Below are the code and all the weights of a small trained network. Each question names an input and a target symbol and asks about switching units off, where a switched-off unit gives its printed mean instead of its output.

import numpy as np


def w(rows, s, z=0):
    codes = np.array(rows[::2]) - 128.0
    scale = np.full(codes.shape[1], s)
    scale[-1] = z or s
    return codes * scale


def f(y):
    return np.maximum(y, 0)


def softmax(a):
    e = np.exp(a - a.max(-1, keepdims=True))
    return e / e.sum(-1, keepdims=True)


def log_softmax(a):
    a = a - a.max(-1, keepdims=True)
    return a - np.log(np.exp(a).sum(-1, keepdims=True))


def net(x, mask):
    ids = ['αβγδεζηθλμξστφψω'.index(c) for c in x.split()]
    T = len(ids)
    res = E[ids] + P[:T]
    u = 0
    for l in range(2):
        q, k, v = (res @ M[l].T for M in (Q, K, V))
        z = softmax(np.where(np.tri(T) > 0, q @ k.T / 3**0.5, -1e9)) @ v
        res = res + np.where(mask[u], z, O[l][:, -1]) @ O[l][:, :-1]
        u += 1
        y = f(res @ A[l][:, :-1].T + A[l][:, -1])
        res = res + np.where(mask[u : u + 4], y, B[l][:, -1]) @ B[l][:, :-1]
        u += 4
    return log_softmax(res[-1] @ U[:, :-1].T + U[:, -1])


Q, K, V, O, A, B = {}, {}, {}, {}, {}, {}
E = w([
[152,207,213],'α',
[125,61,58],'β',
[69,71,91],'γ',
[210,84,91],'δ',
[188,59,115],'ε',
[141,121,198],'ζ',
[141,161,77],'η',
[130,139,5],'θ',
[108,24,132],'λ',
[146,128,131],'μ',
[122,195,168],'ξ',
[129,101,98],'σ',
[223,111,156],'τ',
[199,174,198],'φ',
[180,127,99],'ψ',
[194,88,107],'ω',
],0.014)
P = w([
[70,204,167],'0',
[77,94,1],'1',
[85,88,13],'2',
[91,99,59],'3',
[101,115,41],'4',
[97,94,64],'5',
[139,78,12],'6',
[114,73,29],'7',
[101,115,101],'8',
[119,103,49],'9',
[127,122,96],'10',
[103,81,64],'11',
[106,133,177],'12',
[132,119,169],'13',
],0.0083)
Q[0] = w([
[93,85,43],'L0H0',
[198,47,2],'L0H0',
[151,179,58],'L0H0',
],0.006)
K[0] = w([
[127,98,154],'L0H0',
[185,205,194],'L0H0',
[2,244,75],'L0H0',
],0.0085)
V[0] = w([
[66,168,247],'L0H0',
[13,35,41],'L0H0',
[253,202,220],'L0H0',
],0.0065)
O[0] = w([
[74,239,141,2],'L0H0',
[82,105,24,155],'L0H0',
[141,188,254,9],'L0H0',
],0.009,0.00055)
A[0] = w([
[164,48,149,148],'L0N0',
[121,165,41,225],'L0N1',
[248,131,89,185],'L0N2',
[145,170,138,255],'L0N3',
],0.011,0.007)
B[0] = w([
[39,187,201,170],'L0N0',
[131,35,247,254],'L0N1',
[21,104,171,211],'L0N2',
[37,2,80,229],'L0N3',
],0.0069,0.0087)
Q[1] = w([
[91,65,195],'L1H0',
[20,123,164],'L1H0',
[86,115,2],'L1H0',
],0.014)
K[1] = w([
[13,249,93],'L1H0',
[144,237,249],'L1H0',
[199,145,188],'L1H0',
],0.011)
V[1] = w([
[65,228,2],'L1H0',
[213,10,109],'L1H0',
[78,65,68],'L1H0',
],0.0086)
O[1] = w([
[48,184,114,48],'L1H0',
[97,95,252,8],'L1H0',
[108,66,59,117],'L1H0',
],0.012)
A[1] = w([
[230,86,33,186],'L1N0',
[241,116,189,2],'L1N1',
[228,86,255,4],'L1N2',
[143,50,202,81],'L1N3',
],0.0083,0.0061)
B[1] = w([
[95,186,212,248],'L1N0',
[88,115,209,145],'L1N1',
[129,2,100,162],'L1N2',
[202,182,62,186],'L1N3',
],0.009,0.017)
U = w([
[188,111,131,54],'α',
[149,101,99,96],'β',
[34,98,133,238],'γ',
[139,93,96,111],'δ',
[127,113,112,139],'ε',
[156,124,107,99],'ζ',
[168,143,219,53],'η',
[90,83,112,114],'θ',
[125,111,120,70],'λ',
[30,180,63,161],'μ',
[124,115,116,149],'ξ',
[81,97,139,2],'σ',
[103,104,126,239],'τ',
[255,189,103,68],'φ',
[99,133,124,104],'ψ',
[96,89,103,89],'ω',
],0.0098,0.0075)

Each question gives the input, a string of symbols that net reads in full, and the target symbol t.
The units are the heads (3 rows each of Q, K, V and O) and the neurons (one row each of A and B). Each row of codes is followed by its name. A weight is (code - 128) times the scale printed after its matrix; where a second scale follows, it is the last column's (O, A, B and U).
mask holds one flag per unit, layer by layer, with each layer's heads first. A switched-off unit (its flag False) gives its mean, the last column of its rows in O or B, instead of its output. The means were averaged over made-up inputs and are rounded, as every weight is.
A unit's drop is (log p(t) with every unit on - log p(t) with that unit switched off) / (log p(t) with every unit on - log p(t) with every unit switched off).
The circuit of an input: a set's keep is (log p(t) with only the set's units on - log p(t) with every unit switched off) / (log p(t) with every unit on - log p(t) with every unit switched off). Starting from all 10 units, units are removed one at a time, each time the one whose removal leaves the highest keep (on an exact tie, the one counted first), for as long as the keep stays at least 0.8.
circuit, biggest first: the units of the circuit, biggest drop first
most important unit: the unit with the biggest drop
k most important neurons: the k neurons with the biggest drops, biggest first
k most important neurons of layer l: the k neurons of layer l with the biggest drops, biggest first
drop of u: that unit's drop, to one decimal
input ξ α ξ μ δ, target μ: most important neuron -> [L0N1]
input φ τ ξ ξ τ ω ξ ξ ξ η γ ξ α, target η: 3 most important neurons -> [L1N0, L1N1, L1N3]
input φ φ ξ ψ λ, target η: 2 most important neurons -> [L1N1, L1N0]
input φ ξ λ μ ω ξ μ ξ ξ ξ γ, target η: circuit, biggest first -> [L0H0, L1H0, L1N1]
input ξ ξ μ β ξ ξ ξ ξ ξ ξ λ θ μ β, target μ: circuit, biggest first -> [L1H0, L0H0, L0N1]
input φ ξ ξ ω ξ ζ, target η: 2 most important neurons -> [L1N0, L1N1]
input μ γ ξ μ ξ γ ω α ξ η, target γ: 3 most important neurons -> [L0N1, L1N3, L0N3]
input α ξ ξ φ μ φ, target φ: circuit, biggest first -> [L0H0, L1H0]
input ξ α φ ξ μ α, target μ: circuit, biggest first -> [L0N1, L0H0, L1H0, L0N3]
input φ μ η ξ γ ξ ε, target η: circuit, biggest first -> [L0H0, L1H0]
input α ξ β ψ α, target φ: 2 most important neurons -> [L0N1, L1N2]
input ξ φ η μ ω β θ, target μ: 2 most important neurons -> [L0N1, L1N2]
input μ ξ θ, target γ: 2 most important neurons -> [L1N3, L0N1]
input ξ ζ μ ξ ξ λ η λ μ ξ ξ γ ξ γ, target μ: most important neuron of layer 0 -> [L0N1]
input ξ μ φ ξ μ τ α λ β φ α ξ, target μ: circuit, biggest first -> [L0H0, L1H0, L0N1]
input φ ξ θ ξ μ η ξ ξ ξ, target η: circuit, biggest first -> [L0H0, L1H0, L1N0, L1N1]
input ξ λ ξ ξ θ ξ ξ ξ θ, target μ: 2 most important neurons of layer 1 -> [L1N2, L1N0]
input α η β ξ θ τ μ ξ, target φ: 2 most important neurons of layer 1 -> [L1N2, L1N1]
input φ ε μ ω μ φ μ η, target η: 2 most important neurons -> [L1N0, L1N1]
input φ ζ μ, target η: most important unit -> L0H0
input ξ ξ ξ ξ, target μ: drop of L1H0 -> 0.9
input ξ μ δ φ β μ ξ ξ ξ ξ γ β ψ φ, target μ: drop of L1N3 -> 0.0
input ξ ξ β ψ μ α ξ θ ξ φ ξ φ ω, target μ: drop of L0N1 -> 0.8
input ξ μ ω μ φ ξ α ξ ξ ξ β ω, target μ: drop of L0N1 -> 0.7
